Known rows, with every step that occurs:
G -> P -> B -> Y: [  85   30  -46   99  -38  -50   50  -16  117  -38  -56   13   65   -8
  -30  -62  -55   68    2 -144   38   -4  146  -67   61   39 -101   26
   -8   23  124   18  -28  -33  120   47   34   29  153  -21   66   27
  100   -2 -104 -191   23  -10   12 -141]
N -> Y -> P -> G -> D -> B -> E -> K -> X: [  61  272 -352  -64 -208  108  180  -16  302  -12  -49   74 -114  193
  -21  -70  -93  197  289   88    5   52 -333  -36  -21  -34   15  105
  149  -51   92  256   32 -171   46  -21  134  -32  395 -104  257 -127
  109  232  -20   -2  -45  -52 -131   61]
Y -> F -> D -> B: [  72   22   59   60   11  -32  112   61    1  -51   49  -18   24    7
  -20 -108  -47 -101  131    2    9 -124 -236 -118   44   68  -23   35
   74  -69  -70  109  -39   53  190  -21   16  -63  -12   18   59  102
   32  144  -15   23  -11   37  -66  -68]
G -> D -> B -> E -> K: [ 129   93 -204  -21 -126   53    6   -5  152    7   12   51  -30  269
   13  -30   -6  101   77  162   77   26 -230  -20  -41    2 -102  -34
   29   31   28  148   47  -76  209   83   61   35  209 -165  110 -181
  120  116 -135  -19    2  -14  -34  -93]
Y -> P -> B -> E -> K -> D: [  85  135 -105 -168 -321   38  162  -31  115   20   21   62  -50   13
  -28   97 -182  210   89   57   13   85 -289  -16    5  -34  -64   15
  -12  -61   33  174   80  -54  -52   43  102  107  274 -158   59  -48
   69   39  -41   23  -59  -51  -41   98]
M -> Y -> N -> P -> B: [  22  125  -77   42 -197   94  -84  -43   30   49  -53   34  -80  -13
  119  -18    7   86   78 -117  -42 -170  -31 -148   72  -13  -22  191
   -7   -7   86   80   23 -214  129   -4   26 -106  125  -27   38   49
   90  -40  -40  -55  -66   16   81    5]
X -> K -> D -> G -> P -> M: [-106    4    0  -30 -105   12  -48 -104  191  -88  -61   98 -113   34
    7    8  -28  119    7  -92   85  147 -163   34   34   -3 -131   42
 -203   35   19   81  -21 -206  109   47   44   55  103  -27  -14   75
   58  -15   -3 -119  -59   94  114  -52]
B -> Y -> P -> M -> X -> E -> K: [  -4  155  -93  -36 -294   47  132  -62   92  -32  -53  156  -32   78
   19   87  -91  248  137  -31  -88  330 -186  -61   44    7 -194  102
   60   44   29  198   54 -251 -137  122   92  -38  164 -133   88   31
  123  183 -178  -38 -125   12   51  -33]
E -> K -> P -> B -> Y -> F: [  92  -33  -47   41 -155  -87  146  -59   31  -76  -49   64  -22  -48
   -7   16 -118  106  119  -60  -21   25  -11 -124    9   29 -142  224
   30  -89  -79   84   -8 -125  -40   98  127   81  163  -18   53   24
   11  121  224   48  -40    7 -147    4]
E -> K -> D -> G -> P -> B -> Y: [  77   -6 -100   27  -83   -5   23 -113  209  -48 -104   74    0  100
   31  -89  -86   94  -29 -101  143   70  -29 -113  -39  -30 -145   96
 -101  -34  -16  108    9 -180  109   84  164  132  203  -82   72  -32
    6   63   97  -54   19   40  -45  -72]
B -> E -> G -> P -> M -> Y: [  19    6  -84  -13 -277  -21   97  -94  185   72  -50    1  -46   94
   55   63  -26  241  -14  -48  -10   97  -36  -39   80  -80 -334 -125
   52   68  144  112   74 -172   15  111  -94   59  209   54   22  -16
  115   89   -7  -80 -100    4   82 -140]
D -> G -> P -> B -> Y: [  74   45  -98  186  -26   30   37  -39  177  -22 -135   56   58   40
   20 -154  -45   81   -3 -196  133    2   76 -100   73   34  -42   21
  -72  -19   43   69  -35  -58  167   33  112   54  122   -2   85   39
    9   33  -87 -168   99   -8   33 -150]
E -> K -> P -> M -> X -> F -> D -> G -> B: [ -50   -7  -78  -81 -283   74    8 -130  284    1  -66  116  -96  133
   34  -22 -208  177  108  106  -21  123 -408 -168   33   21 -178  140
  -16  -21  -82  223  108 -231  164  120  110  162  148   -5  -97  111
   67  250  136  -68  -17  138   25  -73]
E -> B -> Y -> F -> D -> G -> P -> M: [ 135   22    5   78   40 -100  173  -72  143  -53  -48   53   83   96
   53 -137  -33   88   74 -213   33   14  -82 -169  139   44 -253   36
  138  -49   -8  111  -61  -16  209   64   93  -58  126   27  175  170
   29  175    7  -56  -12   18  -71 -216]
P -> B -> E -> K: [ 117   75 -227  -92 -296   12   48  -22   21   36   21   93  -22  108
  -10   23 -149  164    2   85   56   90 -114  -38  -59  -34  -68    7
  -22  -25   81  153   87    4   63   71   80  102  186 -143   16  -22
   80   -4  -47  -40  -32  -54   55  -38]
M -> Y -> N -> B -> E -> G -> D: [ 110  150  -94  -92 -223   62  157  -50  184   83  -53  -51   34  214
  162   83   51  150  102   80  -41  -68 -188  -94   46 -114 -110   50
  102   91   76  179   -4 -150   42   24   25 -131  332  -90  133 -157
   85  119 -149   11   17   12  -95   11]
F -> D -> G -> B -> E -> K -> P -> M -> X -> Y: [  10   70 -190 -132 -421  -23  137 -143  322    1 -102   90 -140  172
   23   80 -276  261   78  121   -6  193 -456 -192  -67  -35 -248   82
  -21  -26  -39  302  125 -143  110  101  116  126  124  -52  -48   37
  -17  195   43   36 -104  115   22 -136]
K -> D -> G -> P -> M -> X -> Y: [-105   43    4   -3  -74   90  -15 -118  286  -42 -132  108 -143   45
    7  -38 -116  162   61 -176   21  179 -246  -54   36  -31 -164   15
 -187   27   25  117  -58 -261  -16  -63   30   77   54   14  -14  135
  -25  136   21 -120  -60  135   79 -137]
Y -> F -> K -> P -> M -> X -> N -> B: [ -77   82   49  -81 -230   32   17  -91  120  -44  -57  154 -196  -67
   -2  138 -168  185  250    3  -76  196 -449 -112  142   80  -22  226
  -90   39   16  147 -110 -161 -115   31  120  -22   83  -95    7  140
  150  102  201   22  -57  177   65  -34]
B -> E -> K -> P: [  33  -20 -127 -102 -248  -26   54  -53   85   37  -14   62 -108   62
  -17  110 -112  188   21  142    9  118 -143  -33  -50  -39 -111   31
    5  -10  -22   69  105  -98  -33  128   68  153  143  -74   15 -109
  -16   99  166  140 -101    3  -62   45]
G -> D -> B -> E -> K -> P -> M -> X -> Y: [  14   65 -235  -44 -282   82   -7 -117  323  -66  -91  132 -189  232
  -35   41 -149  289  199   77  -40  203 -431  -64   -2   -4 -239   67
  -87   -2   46  244   61 -305   90   36   25  131  201 -130   31  -66
  116  252  -25  -53 -117   98   18 -217]
P -> B -> E -> K -> D: [  95    7 -164 -175 -245   -3   40  -51   73   -7   28   57  -57   57
  -26   68 -174  183   -4  108   62  121 -219    2  -63  -95  -96   26
  -91  -40   55  137   76  -11   -9   63   68  125  223 -176    9  -23
   68   21   86   -2  -82   -3  -10    7]
F -> K -> B -> Y -> N -> P -> M -> X -> E: [ -12   93 -152   24 -229   41   22 -144   70   58  -32  155 -134   41
   89   16 -135  292  160  -61 -108  262 -224  -41  104  -70  -77  268
  -48   84   98  100   -2 -155   88   24  117 -121   77 -146  108   92
  182  170  -93   32 -212   31   84 -136]
G -> B -> E -> K -> P -> M -> Y -> F -> X: [  76   18  -43  -88 -475  -79  206  -69  -20   88   35   20 -155   31
   30  196 -131  308  184  137 -129    0 -265 -109   38   11 -385  160
  158   30  -24  177   79  -45   69  227   21   23  263   33  -50  -38
  176  126  130   78 -220  102  -58  -18]
M -> Y -> P -> B: [  -4  107   12   91 -314   96   74  -22   28   24  -31   -8  -26  -73
   36   12  -27   79  168 -120  -50  -89  -99  -97   92   47  -55   58
   20  -42    5  112   67 -111  -16    8  -30   19  103   11   -5    2
  103    1 -108  -76   13  -38   71   15]
X -> Y -> F -> D -> G -> P -> B -> E -> K: [ 116  160 -154  -11 -379  -53  259  -36   69  -16  -78  150   18  223
   27  -83 -253   75   68  -64   38   -3 -270 -225  -59   27 -194   29
  -17  -15   21  261   34   -5  262  -61  150   22  171   14   59  108
  -36   78  -83  -50  -45   23  -24 -103]
K -> P -> M -> X -> Y -> N: [ -89   51  -57  -26 -187   45   68  -91  138  -41  -70   98 -158  -68
   20   17 -100  192  165 -131 -149  105 -193  -96    1  -25  -87  137
 -112  -46    3  126   -7 -270  -39  -91   25   -1   85    9  -58  137
  -29  166  -19    9 -148   61   44  -60]
G -> P -> M -> X -> E -> B -> Y -> N: [ 125  126 -131   39 -117   41   46  -49  177  -27   -2  141  -48  111
   52  -96   10  234   99 -175 -110  259  -98 -116   65  -19 -217   90
   62  108  165  123  -33 -202   83  119   85  -74  266 -149  159  128
  153  264 -191 -129 -138    0   76 -129]
K -> P -> M -> Y -> F -> E: [ -34  -46  105    0 -277  -40   91  -98  -91  -13    2   27 -188 -154
   23   48  -56  195  233 -111 -125  -29 -228  -47   88    6 -199  115
  -15  -86  -87   39   39  -82  -15   95  -65   -5   66  124  -28  109
  111  100  223   37 -203  121   11  -37]
N -> P -> B -> E -> G: [ 128   98 -214  -78  -88   42   -4  -44  219   19 -106   55   -1  162
   -9   36 -156  189  -94   29   19   61 -143  -33  118  -71  -40   12
   44  -37  194  133   44  -50   36    4   59   53  142  -23   99    5
   43   11   91  -41   -7   -8   -4  -36]
P -> G -> D -> B -> Y: [  80   53 -214  182   57   -6   49  -30  169 -156 -100  -57   91   98
   -8 -208   48   77  132  -24  101  -24   66   -5    9    6  -11   21
  -16  -76   14   88  -35  -51  149  -51  -19  -66  211  -80  148  -61
  117   69  -94 -127   58    6  -68 -178]
G -> P -> M -> Y -> F -> K -> D -> B -> E: [  -5   -3   20   35 -278  -64   82  -54   58   82    7   42 -215  -69
   15    8  -89  214  214  -92   40   36 -345  -43  118   -1 -262  -12
  -43   54   -3   93  -49  -17  142  103  -36    1  175  -34   84   54
  254  103   26  -38 -182   56   62 -170]
G -> B -> Y -> N -> P -> M -> X: [  64  186  -53  -23    5   -2   12  -41  252   67  -67   22  -63  -40
  106   58  -21  215   56  -62  -39   38    2 -110  118   -3 -104  180
  144   72  107   83  -95 -209   59  133  121 -176  178 -106  123   70
  121   74 -187  -93  -65   40   16  -75]
N -> Y -> F -> E -> K: [  77  124  -16 -121  -64  -88  104  -11 -165   54  -23  106  -92  102
   48  -28  -72  -22  120  -15 -119   32 -218  -82 -116  -26  -60  178
  142    3  -29   98    6   27   31    2  137  -93    5   21  131  -52
   71   89  141  152 -163   58 -134  119]
B -> Y -> N -> P -> M -> X -> K -> D: [ -38   63  -31  -60  -37   -1  -62  -84  151  -68 -138  100 -108   -5
   91  124  -48  266   62  -55  -14  266 -118  -32   94  -86 -145  242
  -78   64   74   89  -49 -341  -34   14   99 -156  124 -177  102   94
  129   62  -30  -11 -227  106   45  -74]
F -> E -> B -> Y: [ 231  -67 -111   25   52  -95  -10  -84  -58  -31  -79   -7   27  148
   41  -94   -7  108    5  -54  -42  147  -29  -69  -21  -44 -106   59
  105  -71    2   20   63  132   68   31   88   15    4  -66  140  -45
   77   68   92  118 -104   23  -71 -161]
Y -> P -> G -> B -> E -> K -> X: [ 100  228 -268 -135 -420    6  284  -37  231   53   59    6 -103   25
   -1   57 -161  251  146  165   10   66 -108  -51  -76  -12  -36   53
  201  -48   22  183   53  -60  -72  141  159   57  416  -69   90  -20
   33   82   -4   38  -19  -87  -61  153]
P -> B -> E -> K -> X -> M: [  92    4 -315 -153 -322   75   24 -110  108  -62   72  188  -65   95
  -15  105 -199  274   42   98   -5  168 -226  -68  -11  -68 -183  115
  -39  -89  153  182   83  -10   10   28  139  122  285 -112  -16   74
  -38  116  163  -38  -99   12  104  -58]
Y -> N -> P -> G -> B -> E -> K: [ 126  302 -319 -145 -291  -39  105  -37  162   89    0   31  -78   97
  101  -19  -82  208   13  143   23  -58   15 -102 -107  -38   -6  123
  153   16  102  156   20 -107  139  105  159  -88  370 -145  131  -49
   71  -54  -95   48  -66  -39  -32  141]
X -> K -> P -> M: [-117  -67  -35  -52 -185  -47  -43  -96   81 -121  -33   72 -131  -50
  -48  117  -54  147   68   -4  -52  146 -118   40   38   24 -105  128
 -135  -24   13   59   49 -175    4   64  -22   73   38   -8  -78   54
   81  -13   86  -33 -117   68   87  -39]
B -> Y -> F -> K -> P -> G -> D: [  -9   52  -34  119 -109 -155  267  -67   23 -127  -78   24   13  -16
  -33  -70  -91  132  249  -55   -8  -16  -24  -17   33   16  -76  112
   18  -64 -116   -1  -53   47   81  -48   15 -107  244   61  134  -24
  131   65  189    6  -55    7 -188  -19]

Rows:
[  75   98  -26  -83 -109  -23  123  -90  262  -82 -126   67 -192   54
   35   35 -134  168  158   11 -212  224 -514 -132   32  -36 -172  193
   79   15   87  229  -10 -141  -92   55  129  -30  106   63   49   30
   90  276  351   80 -146  184  -75   83] | K -> P -> M -> X -> N -> Y -> F -> E -> G -> B
[ 156 -137  -24  157  117  -35   61    9  -75 -186 -158  -19   39   73
   24  -44  -13   75   97   40  -14  130 -256  -98   73    2 -139  149
  -69  -30  -27  130  -64   39   29 -128  122 -118   33  -66   61    6
   24  139  180  154 -140  177 -135 -143] | K -> D -> B -> Y -> F -> X -> N
[  32   43 -204 -113 -287   -7   69 -120  282   60  -28   64 -160   44
   31   73 -117  268   26   98   70   80 -244  -49   -8   -8 -134   54
   -6  -41  -45  178   64  -94   70  244  138  156  213  -67   -5  -44
  -12   84   66   29    0   21    8   -4] | D -> G -> B -> E -> K -> P -> M
[  86   -5 -124 -159 -293 -122  287  -35  -46  -34   -3   76  -42  166
   24  123 -239   95   93  124  -73  112 -264 -148  -97  -71 -219  102
  102  -23  -37  175   47   19  -13  -62  127  -60  115   27   38  115
 -106  158  151  153 -196   35 -141  -53] | B -> E -> K -> X -> Y -> F -> D
[  70  228 -205  -17 -559  -20  226  -53  116   96  -20  -55  -67   31
   95   40  -63  228  152  122    5    2  -36 -112  -88   -5 -159   23
  183   18  -14  198  117  -97  -44  153   31   28  332  -85   59 -135
  125   -1 -109   45  -36  -65    0  112] | M -> Y -> P -> G -> B -> E -> K
[ 146  103 -192  -14 -395   58  214  -27  167  -80  -13  188  -52  200
   41  -30 -225  155   93   69  103  110 -391 -230   -2   11 -162   53
  -46  -12   70  267   42 -108  191   34  255   11  313  -51   52  166
  -52  180  164  -33  -48   53   35  -45] | Y -> F -> D -> G -> P -> B -> E -> K -> X -> N
[  12  118   12   37  -84   32   85   17   19  -64 -127  151  -71  124
  -33  -65 -140   42  144 -126  -37   53 -369  -74   52   13  -82  245
  -84   57   76  179  -62  -16  212 -100  143  -55  106   51   79   51
  131   87   93  -77 -123  140  -57   55] | N -> Y -> F -> X -> K -> D -> G -> P -> B
[  57  113  -25   30 -218   -4  184   -7   86   67  -25  139 -106   -8
  -24  -78 -216  169  121 -112  129   33 -353  -41   83   -5  -37  -26
 -116    2  -21   94  -73  146  183   12  138   42  210  -19  104   94
   92   55   54  -68  -18  -10    1   -9] | Y -> F -> K -> D -> G -> P -> B -> E
[  49  -25 -147    9 -244   51  -14  -55  141  -90  -93   48 -168   55
   88  112 -103  246  169   74    5   76 -456 -175  213  -14 -228  140
    9  -10  121  217   17 -188   55   29   51 -161  121  -50   86  207
   65  159  208   16 -207  168   80 -222] | K -> X -> N -> P -> M -> Y -> F -> D -> B -> E
[ 100   10  -54 -120 -363   39   17 -120  -82  -28  -36   74 -185  127
  151  134  -57   96  188  120  -83  106 -323 -209  -60  -13 -131  308
   39   27  -27  172    8 -201 -132   88  198  -63  141  -66   30   31
   46   90  321  173 -140  206  -15   29] | M -> Y -> F -> E -> K -> X -> N -> B
[ -47  112 -162  154 -224  141  -58  -39  309 -188  -68   71 -143  126
  -76 -129  -48  151  263   82   46  148 -261  -20  -12   46  -10  123
 -132  -19   -4  152   29 -318  135   15  -27  109  214 -103   35  -42
  197  197   69 -123  -24   90   59  -45] | M -> X -> K -> P -> G -> D -> B
[ 172  -58  -13  108  -25  -30   83  -49   91 -123 -157   41  -81  158
   38  -83  -92  128  122   15    1  357 -361  -88  -17  -84 -177  148
   -4  -41 -102  179  -16 -129  -20    9  134   38   21  -63  132   -5
  119  296  221  159 -175  133  -94  -93] | M -> X -> K -> D -> B -> Y -> F -> E -> G
[ -19   47  -55   -5  -11   18 -127 -124  356  -58 -213   55 -136   61
   87  117  -79  253    1    2   95  279 -203  -46  120  -38 -158  237
  -58   82   16  127  -58 -259  -17  154  151  -36   55 -139   89   42
  100   47   54  -76  -64  164   46 -101] | N -> P -> M -> X -> K -> D -> G -> B -> Y
[  -4   51 -119 -144 -197   18   47 -109  223   49  -17  119 -117   89
   21   27 -102  251  -18   -2  131  140 -208    4    2  -61 -196  -63
  -99   14   36  129   25 -166   76  131   94  118  251  -97   49    6
   20   70   18  -38  -75   38   41  -51] | B -> E -> K -> D -> G -> P -> M
[  56  114 -213  -94 -131  112  -68  -74  350  -17 -115  120 -193  164
   62   36 -100  319   48   58   21  299 -442  -41   92 -122 -118  116
  -67    8  131  260    1 -365   61   21  111    2  196 -192  121   47
  136  206   -1   46 -193   76   83  -71] | Y -> N -> P -> M -> X -> K -> D -> B -> E -> G
[ 211   74  -72   14   28  -75  108  -68   35  -55 -150   51   41  116
   31  -54 -139  123    7 -119  -58   24  -86 -104  114  -32  -91  157
  122 -111   67   96  -22    5   61  -20  132  -71   82   79  171   67
   70   50  188   29  -79   63 -128  -62] | N -> P -> B -> Y -> F -> E -> G
[  22  102 -172  -76 -341   93   46  -97  361   99  -33  116 -211   59
   27   69 -161  336   89  112   79  205 -342  -84    8  -18 -153   53
    4    4  -40  210   57 -206   12  271  148  193  219 -112   -2  -14
   37  216   69   -5  -15   43   63  -16] | D -> G -> B -> E -> K -> P -> M -> X
[ -31   83 -226 -214 -145   -7  -11 -167  100  -20  -50  149 -174  128
   94  105  -94  144   35  -53 -134   27  -82 -124  -54  -47 -120  284
   22  -56   79  141   -5 -342   22  -65  174 -105  145    7   25  132
  -69   12   70   79 -196   57   -2  -41] | E -> K -> X -> Y -> N -> P -> M
